Below is a small trained network, with its code and all its weights. Each question gives an input and a target symbol and asks what happens when units are switched off, that is, made to give their printed mean instead of their output.

import numpy as np


def w(rows, s, z=0):
    codes = np.array(rows[::2]) - 128.0
    scale = np.full(codes.shape[1], s)
    scale[-1] = z or s
    return codes * scale


def norm(h):
    return h / np.sqrt((h * h).mean(-1, keepdims=True) + 1e-5)


def f(y):
    return y / 2 * (1 + np.tanh(0.7978845608 * (y + 0.044715 * y**3)))


def softmax(a):
    e = np.exp(a - a.max(-1, keepdims=True))
    return e / e.sum(-1, keepdims=True)


def log_softmax(a):
    a = a - a.max(-1, keepdims=True)
    return a - np.log(np.exp(a).sum(-1, keepdims=True))


def net(x, mask):
    ids = ['γδζηθσφψ'.index(c) for c in x.split()]
    T = len(ids)
    res = E[ids] + P[:T]
    r = norm(res)
    for j in range(2):
        rows = slice(2 * j, 2 * j + 2)
        q, k, v = (r @ M[0][rows].T for M in (Q, K, V))
        z = softmax(np.where(np.tri(T) > 0, q @ k.T / 2**0.5, -1e9)) @ v
        o = O[0][rows]
        res = res + np.where(mask[j], z, o[:, -1]) @ o[:, :-1]
    y = f(norm(res) @ A[0][:, :-1].T + A[0][:, -1])
    res = res + np.where(mask[2:6], y, B[0][:, -1]) @ B[0][:, :-1]
    return log_softmax(norm(res)[-1] @ U[:, :-1].T + U[:, -1])


Q, K, V, O, A, B = {}, {}, {}, {}, {}, {}
E = w([
[134,130,100,92,92],'γ',
[104,168,76,154,105],'δ',
[186,7,95,88,177],'ζ',
[108,242,146,110,119],'η',
[64,129,154,107,80],'θ',
[120,108,233,103,145],'σ',
[186,94,206,164,110],'φ',
[72,138,69,201,10],'ψ',
],0.013)
P = w([
[227,129,137,33,2],'0',
[167,121,131,57,17],'1',
[149,122,123,98,71],'2',
[132,126,103,145,132],'3',
[69,114,93,208,191],'4',
[45,134,141,226,194],'5',
[112,206,187,193,106],'6',
],0.0057)
Q[0] = w([
[234,86,94,79,215],'h0',
[150,202,175,68,90],'h0',
[71,138,153,254,27],'h1',
[91,11,107,30,251],'h1',
],0.0072)
K[0] = w([
[168,125,94,72,2],'h0',
[74,103,140,180,78],'h0',
[90,177,196,207,165],'h1',
[176,83,50,50,191],'h1',
],0.0098)
V[0] = w([
[111,38,132,64,195],'h0',
[80,164,50,82,159],'h0',
[193,103,82,247,77],'h1',
[202,185,145,114,209],'h1',
],0.016)
O[0] = w([
[229,161,171,121,86,1],'h0',
[115,162,113,8,63,125],'h0',
[46,99,231,153,81,150],'h1',
[122,31,65,134,137,11],'h1',
],0.011,0.009)
A[0] = w([
[91,89,192,7,151,72],'n0',
[125,81,186,69,219,99],'n1',
[173,14,124,72,117,9],'n2',
[87,133,161,137,166,254],'n3',
],0.017,0.0019)
B[0] = w([
[174,115,104,152,104,211],'n0',
[117,167,3,142,130,151],'n1',
[70,156,104,91,148,150],'n2',
[173,120,130,163,139,254],'n3',
],0.02,0.0072)
U = w([
[160,111,122,127,59,140],'γ',
[47,127,113,168,42,221],'δ',
[140,187,146,122,131,179],'ζ',
[66,87,62,97,154,172],'η',
[67,242,105,123,180,144],'θ',
[207,154,81,164,205,2],'σ',
[104,46,153,210,204,151],'φ',
[2,173,137,189,114,140],'ψ',
],0.011,0.0027)

Each question gives the input, a string of symbols that net reads in full, and the target symbol t.
The units are the heads (2 rows each of Q, K, V and O) and the neurons (one row each of A and B). Each row of codes is followed by its name. A weight is (code - 128) times the scale printed after its matrix; where a second scale follows, it is the last column's (O, A, B and U).
mask holds one flag per unit, heads first, then neurons. A switched-off unit (its flag False) gives its mean, the last column of its rows in O or B, instead of its output. The means were averaged over made-up inputs and are rounded, as every weight is.
A unit's drop is (log p(t) with every unit on - log p(t) with that unit switched off) / (log p(t) with every unit on - log p(t) with every unit switched off).
The circuit of an input: a set's keep is (log p(t) with only the set's units on - log p(t) with every unit switched off) / (log p(t) with every unit on - log p(t) with every unit switched off). Starting from all 6 units, units are removed one at a time, each time the one whose removal leaves the highest keep (on an exact tie, the one counted first), for as long as the keep stays at least 0.8.
units of the circuit, in order: the units of the circuit, biggest drop first
top k neurons: the k neurons with the biggest drops, biggest first
which heads matter: for each layer, one digit per head in row order, 1 if its drop is at least 0.15 and else 0, layers parted by /
drop of u: that unit's drop, to one decimal
input δ θ φ ψ, target φ: units of the circuit, in order : h0
input φ γ δ δ η θ, target η: units of the circuit, in order : h1; h0
input δ γ θ φ γ, target φ: top 2 neurons : n3; n1
input δ φ σ γ, target φ: which heads matter : 10
input φ η δ φ η, target φ: which heads matter : 01
input θ δ δ δ γ, target δ: which heads matter : 11
input θ θ γ, target θ: units of the circuit, in order : h1; n0
input ζ σ θ ζ δ, target ζ: which heads matter : 10
input η φ δ δ η η ζ, target η: units of the circuit, in order : h1; n2
input δ δ γ, target γ: top 3 neurons : n0; n2; n1
input φ θ δ ζ ψ ζ θ, target ζ: which heads matter : 10
input φ θ ψ η σ δ, target σ: which heads matter : 11
input θ η δ δ δ φ δ, target φ: which heads matter : 10
input θ γ ζ σ, target σ: units of the circuit, in order : n1; h0
input ζ ψ θ, target ζ: units of the circuit, in order : h1; h0
input δ σ η, target σ: top 2 neurons : n2; n1
input δ δ η θ θ, target θ: top neuron : n3
input γ θ θ, target θ: drop of h1 : 1.8
input δ σ θ, target σ: drop of h1 : 0.3
input θ η δ, target η: drop of h0 : 0.2
